Below is a small trained network, with its code and all its weights. Each question gives an input and a target symbol and asks what happens when units are switched off, that is, made to give their printed mean instead of their output.

import numpy as np


def w(rows, s, z=0):
    codes = np.array(rows[::2]) - 128.0
    scale = np.full(codes.shape[1], s)
    scale[-1] = z or s
    return codes * scale


def norm(h):
    return h / np.sqrt((h * h).mean(-1, keepdims=True) + 1e-5)


def f(y):
    return np.maximum(y, 0)


def softmax(a):
    e = np.exp(a - a.max(-1, keepdims=True))
    return e / e.sum(-1, keepdims=True)


def log_softmax(a):
    a = a - a.max(-1, keepdims=True)
    return a - np.log(np.exp(a).sum(-1, keepdims=True))


def net(x, mask):
    ids = ['ΓΘΞΣαβη'.index(c) for c in x.split()]
    T = len(ids)
    res = E[ids] + P[:T]
    r = norm(res)
    for j in range(2):
        rows = slice(2 * j, 2 * j + 2)
        q, k, v = (r @ M[0][rows].T for M in (Q, K, V))
        z = softmax(np.where(np.tri(T) > 0, q @ k.T / 2**0.5, -1e9)) @ v
        o = O[0][rows]
        res = res + np.where(mask[j], z, o[:, -1]) @ o[:, :-1]
    y = f(norm(res) @ A[0][:, :-1].T + A[0][:, -1])
    res = res + np.where(mask[2:26], y, B[0][:, -1]) @ B[0][:, :-1]
    return log_softmax(norm(res)[-1] @ U[:, :-1].T + U[:, -1])


Q, K, V, O, A, B = {}, {}, {}, {}, {}, {}
E = w([
[186,104,167,111,96,143],'Γ',
[117,195,252,161,122,162],'Θ',
[135,180,159,106,148,96],'Ξ',
[153,142,82,163,151,169],'Σ',
[126,156,155,124,122,199],'α',
[148,113,177,174,92,131],'β',
[118,93,163,107,160,171],'η',
],0.034)
P = w([
[38,117,107,13,45,56],'0',
[152,146,180,111,126,146],'1',
[142,160,173,112,110,112],'2',
[149,163,157,138,145,125],'3',
[144,110,145,148,149,133],'4',
[166,117,139,153,172,139],'5',
[159,69,163,115,162,145],'6',
[192,119,105,188,192,142],'7',
[185,70,123,168,201,142],'8',
[192,86,111,179,216,121],'9',
[209,88,120,190,233,150],'10',
[191,55,135,184,188,123],'11',
[186,57,147,182,244,108],'12',
],0.011)
Q[0] = w([
[151,97,230,127,147,129],'H0',
[139,148,147,152,125,95],'H0',
[147,129,255,138,132,116],'H1',
[138,127,110,125,131,130],'H1',
],0.087)
K[0] = w([
[171,141,70,192,218,187],'H0',
[133,161,101,149,126,91],'H0',
[187,115,1,73,66,116],'H1',
[155,140,140,91,165,153],'H1',
],0.054)
V[0] = w([
[219,141,153,211,103,8],'H0',
[96,64,184,67,80,130],'H0',
[111,118,202,100,107,121],'H1',
[216,145,159,132,168,175],'H1',
],0.017)
O[0] = w([
[15,59,120,181,114,87,99],'H0',
[229,154,209,191,146,91,64],'H0',
[97,165,132,81,173,68,172],'H1',
[86,10,169,92,115,184,245],'H1',
],0.013,0.011)
A[0] = w([
[164,76,112,102,116,43,158],'N0',
[104,74,73,151,161,148,121],'N1',
[67,189,198,148,110,154,24],'N2',
[125,119,116,188,181,144,101],'N3',
[155,94,105,196,141,128,127],'N4',
[108,126,101,166,158,123,88],'N5',
[75,135,43,75,144,80,82],'N6',
[95,133,79,165,143,77,76],'N7',
[184,115,112,132,143,149,105],'N8',
[92,97,54,155,111,84,72],'N9',
[157,152,112,93,138,173,88],'N10',
[165,123,79,117,186,116,45],'N11',
[86,129,119,106,117,86,128],'N12',
[110,120,102,123,120,146,115],'N13',
[133,111,124,97,194,94,81],'N14',
[131,172,80,171,114,197,63],'N15',
[93,125,111,104,57,131,97],'N16',
[130,99,95,129,151,122,70],'N17',
[117,168,111,78,99,109,80],'N18',
[116,158,170,92,57,105,112],'N19',
[114,95,90,188,127,88,70],'N20',
[106,146,114,175,3,70,2],'N21',
[112,133,110,87,176,102,104],'N22',
[136,126,91,139,179,177,163],'N23',
],0.031,0.0089)
B[0] = w([
[115,30,70,133,141,148,193],'N0',
[120,70,190,108,106,230,254],'N1',
[108,172,252,94,55,59,178],'N2',
[122,101,131,81,71,141,157],'N3',
[66,144,95,92,130,93,167],'N4',
[166,92,140,106,99,137,144],'N5',
[54,100,48,59,201,114,224],'N6',
[162,84,206,98,131,224,164],'N7',
[59,135,132,126,193,168,204],'N8',
[67,118,57,171,169,198,183],'N9',
[140,92,56,181,93,93,221],'N10',
[123,97,178,127,151,205,150],'N11',
[87,173,89,128,144,91,200],'N12',
[102,94,154,88,168,153,194],'N13',
[180,141,110,127,189,140,179],'N14',
[159,157,48,149,49,145,165],'N15',
[148,81,202,114,167,125,221],'N16',
[117,139,127,112,126,157,148],'N17',
[83,155,83,135,129,133,165],'N18',
[107,114,167,119,56,125,179],'N19',
[162,73,129,218,132,152,161],'N20',
[51,161,118,206,206,243,149],'N21',
[120,112,93,114,183,147,180],'N22',
[172,128,103,148,97,180,220],'N23',
],0.05,0.011)
U = w([
[120,206,51,142,31,159,109],'Γ',
[156,177,142,56,95,184,2],'Θ',
[154,198,184,129,120,104,245],'Ξ',
[206,181,166,132,186,136,151],'Σ',
[59,186,88,80,169,86,149],'α',
[50,171,171,254,142,152,84],'β',
[165,57,143,138,123,78,137],'η',
],0.008,0.005)

Each question gives the input, a string of symbols that net reads in full, and the target symbol t.
The units are the heads (2 rows each of Q, K, V and O) and the neurons (one row each of A and B). Each row of codes is followed by its name. A weight is (code - 128) times the scale printed after its matrix; where a second scale follows, it is the last column's (O, A, B and U).
mask holds one flag per unit, heads first, then neurons. A switched-off unit (its flag False) gives its mean, the last column of its rows in O or B, instead of its output. The means were averaged over made-up inputs and are rounded, as every weight is.
A unit's drop is (log p(t) with every unit on - log p(t) with that unit switched off) / (log p(t) with every unit on - log p(t) with every unit switched off).
The circuit of an input: a set's keep is (log p(t) with only the set's units on - log p(t) with every unit switched off) / (log p(t) with every unit on - log p(t) with every unit switched off). Starting from the 12 units with the biggest drops (on a tie, the unit counted first), units are removed one at a time, each time the one whose removal leaves the highest keep (on an exact tie, the one counted first), for as long as the keep stays at least 0.8.
circuit, biggest first: the units of the circuit, biggest drop first
unit that matters most: the unit with the biggest drop
top k neurons: the k neurons with the biggest drops, biggest first
heads that matter: for each layer, one digit per head in row order, 1 if its drop is at least 0.15 and else 0, layers parted by /
drop when u is switched off: that unit's drop, to one decimal
input Σ Γ η Ξ Γ Θ, target Γ: circuit, biggest first => H1; N15
input Ξ β β, target β: unit that matters most => N21
input Γ Σ Ξ η α, target α: circuit, biggest first => H1; N6; H0
input Θ Γ η β Γ β Γ β Γ Γ α, target Γ: top 3 neurons => N10; N16; N23
input Γ α α Σ α Γ β, target α: circuit, biggest first => H0; H1; N6
input Ξ Θ Θ β η β, target Σ: heads that matter => 11
input Γ Ξ Ξ Γ Θ Σ Θ, target α: heads that matter => 11
input Γ η α, target Γ: circuit, biggest first => N16; N10; H0; N1
input β Θ Γ Γ η Σ, target η: heads that matter => 11
input Θ Θ Σ, target Σ: top 2 neurons => N14; N6
input Γ β η Θ Σ Γ, target α: circuit, biggest first => H0; H1; N6
input η Γ β, target β: circuit, biggest first => H0; N21
input Γ β Γ, target β: heads that matter => 10
input η Θ Σ Σ, target Σ: unit that matters most => H0
input Γ β β Ξ η Ξ η β β Σ Θ, target α: top 2 neurons => N6; N12
input Σ Γ β β β α Θ, target Γ: drop when N15 is switched off => 0.2
input Γ Γ Γ η β β Γ Θ, target Ξ: drop when N2 is switched off => 0.2
input Θ Γ Γ, target η: drop when N1 is switched off => 0.2
input β Γ Γ Ξ η, target Σ: drop when H0 is switched off => 0.3
input Σ Γ β β Ξ Γ Γ Θ Ξ, target Γ: top neuron => N15
